Here is a tiny trained network, its code and every weight. The questions are about switching its units off for an input and a target symbol, where a switched-off unit gives its printed mean instead of its output.

import numpy as np


def w(rows, s, z=0):
    codes = np.array(rows[::2]) - 128.0
    scale = np.full(codes.shape[1], s)
    scale[-1] = z or s
    return codes * scale


def f(y):
    return y / 2 * (1 + np.tanh(0.7978845608 * (y + 0.044715 * y**3)))


def softmax(a):
    e = np.exp(a - a.max(-1, keepdims=True))
    return e / e.sum(-1, keepdims=True)


def log_softmax(a):
    a = a - a.max(-1, keepdims=True)
    return a - np.log(np.exp(a).sum(-1, keepdims=True))


def net(x, mask):
    ids = ['ΘΠΣεζμτφ'.index(c) for c in x.split()]
    T = len(ids)
    res = E[ids] + P[:T]
    r = res
    for j in range(3):
        rows = slice(2 * j, 2 * j + 2)
        q, k, v = (r @ M[0][rows].T for M in (Q, K, V))
        z = softmax(np.where(np.tri(T) > 0, q @ k.T / 2**0.5, -1e9)) @ v
        o = O[0][rows]
        res = res + np.where(mask[j], z, o[:, -1]) @ o[:, :-1]
    y = f(res @ A[0][:, :-1].T + A[0][:, -1])
    res = res + np.where(mask[3:11], y, B[0][:, -1]) @ B[0][:, :-1]
    return log_softmax(res[-1] @ U[:, :-1].T + U[:, -1])


Q, K, V, O, A, B = {}, {}, {}, {}, {}, {}
E = w([
[82,142,104,124,1],'Θ',
[146,106,99,160,21],'Π',
[162,118,101,114,121],'Σ',
[79,170,106,134,104],'ε',
[126,152,138,105,209],'ζ',
[74,116,151,191,82],'μ',
[169,60,174,116,153],'τ',
[108,120,185,178,217],'φ',
],0.0087)
P = w([
[126,109,1,95,142],'0',
[2,56,84,113,195],'1',
[154,169,123,91,126],'2',
[28,34,113,134,174],'3',
[174,180,147,126,119],'4',
[45,28,145,149,161],'5',
[186,189,176,143,113],'6',
[51,14,176,159,154],'7',
[196,198,206,160,100],'8',
[55,8,210,175,151],'9',
[204,207,228,172,92],'10',
],0.0089)
Q[0] = w([
[94,130,142,124,154],'head 0',
[106,131,117,117,148],'head 0',
[230,250,180,150,148],'head 1',
[199,196,158,160,68],'head 1',
[53,36,102,116,153],'head 2',
[61,43,106,113,137],'head 2',
],0.016)
K[0] = w([
[97,124,107,124,149],'head 0',
[103,104,119,129,132],'head 0',
[125,122,253,173,113],'head 1',
[119,142,235,125,157],'head 1',
[109,113,42,90,129],'head 2',
[113,115,48,86,135],'head 2',
],0.017)
V[0] = w([
[99,97,84,112,153],'head 0',
[74,64,107,136,156],'head 0',
[188,60,121,90,68],'head 1',
[92,131,109,183,6],'head 1',
[149,155,104,54,133],'head 2',
[133,203,106,81,92],'head 2',
],0.014)
O[0] = w([
[166,116,169,162,53,232],'head 0',
[146,81,177,162,63,253],'head 0',
[157,107,162,3,49,91],'head 1',
[234,49,96,102,108,73],'head 1',
[143,209,120,138,137,185],'head 2',
[235,186,57,120,186,184],'head 2',
],0.011,0.005)
A[0] = w([
[59,173,158,137,64,254],'neuron 0',
[75,208,144,195,159,134],'neuron 1',
[79,9,213,106,121,39],'neuron 2',
[133,218,88,135,184,71],'neuron 3',
[133,104,178,64,56,68],'neuron 4',
[2,97,159,192,146,41],'neuron 5',
[74,196,129,173,99,234],'neuron 6',
[198,200,108,163,163,120],'neuron 7',
],0.0078,0.0036)
B[0] = w([
[164,162,182,123,219,231],'neuron 0',
[79,74,145,63,117,254],'neuron 1',
[87,254,12,97,75,166],'neuron 2',
[213,200,96,100,125,164],'neuron 3',
[144,168,134,89,186,156],'neuron 4',
[112,63,21,135,198,211],'neuron 5',
[147,101,157,73,199,247],'neuron 6',
[92,192,21,135,141,174],'neuron 7',
],0.0073,0.0091)
U = w([
[183,92,134,103,150,41],'Θ',
[122,119,104,57,116,65],'Π',
[124,156,254,104,95,159],'Σ',
[156,121,167,235,111,252],'ε',
[111,79,151,121,158,132],'ζ',
[92,135,104,130,92,154],'μ',
[112,207,100,98,146,120],'τ',
[116,132,29,171,136,94],'φ',
],0.0096,0.0048)

Each question gives the input, a string of symbols that net reads in full, and the target symbol t.
The units are the heads (2 rows each of Q, K, V and O) and the neurons (one row each of A and B). Each row of codes is followed by its name. A weight is (code - 128) times the scale printed after its matrix; where a second scale follows, it is the last column's (O, A, B and U).
mask holds one flag per unit, heads first, then neurons. A switched-off unit (its flag False) gives its mean, the last column of its rows in O or B, instead of its output. The means were averaged over made-up inputs and are rounded, as every weight is.
A unit's drop is (log p(t) with every unit on - log p(t) with that unit switched off) / (log p(t) with every unit on - log p(t) with every unit switched off).
The circuit of an input: a set's keep is (log p(t) with only the set's units on - log p(t) with every unit switched off) / (log p(t) with every unit on - log p(t) with every unit switched off). Starting from all 11 units, units are removed one at a time, each time the one whose removal leaves the highest keep (on an exact tie, the one counted first), for as long as the keep stays at least 0.8.
circuit, biggest first: the units of the circuit, biggest drop first
unit that matters most: the unit with the biggest drop
top k neurons: the k neurons with the biggest drops, biggest first
heads that matter: for each layer, one digit per head in row order, 1 if its drop is at least 0.15 and else 0, layers parted by /
input Θ ζ ε Θ, target Θ: heads that matter	011
input ε Θ ζ Π τ ζ τ Θ ζ ζ Θ, target τ: heads that matter	110
input ζ τ ε, target Σ: unit that matters most	neuron 5
input ζ ζ τ Σ Π, target Σ: circuit, biggest first	head 1; neuron 5
input Θ ζ Π Σ ε ε ζ ζ ζ τ, target Θ: heads that matter	011
input τ ζ ε ε Θ ζ ζ ζ ε ε, target τ: heads that matter	011
input Π Σ ζ ζ Π Θ ε φ, target Π: top 3 neurons	neuron 2; neuron 0; neuron 4
input ε Θ ζ ε Π ζ Π φ, target ε: circuit, biggest first	head 1; neuron 1; neuron 6; head 0
input Π Θ ζ ε ζ μ, target Π: circuit, biggest first	head 1; neuron 2
input φ ζ ζ ζ ε Θ ζ ε, target φ: heads that matter	001
input Θ ζ Π Π φ φ, target Θ: heads that matter	011
input ζ ζ τ Π ε, target Σ: heads that matter	010
input τ ζ Θ, target Σ: top 2 neurons	neuron 5; neuron 2
input Π ε ζ Θ, target Π: circuit, biggest first	head 1
input ζ ζ ζ ζ ζ Σ Θ Θ ε ζ ε, target τ: heads that matter	110
input ε μ φ Θ φ τ Σ Π ζ Σ, target ε: top 3 neurons	neuron 1; neuron 6; neuron 5
input Σ ζ ζ ζ ε ζ ζ ζ Π, target τ: top 2 neurons	neuron 7; neuron 3
input τ ζ ζ Σ ε Σ, target τ: top 2 neurons	neuron 2; neuron 4
input ε φ ζ, target ζ: top 2 neurons	neuron 5; neuron 1
input ζ ε μ, target ε: top neuron	neuron 1
input ε ε Π Π ζ Π, target ε: top 4 neurons	neuron 1; neuron 5; neuron 6; neuron 2
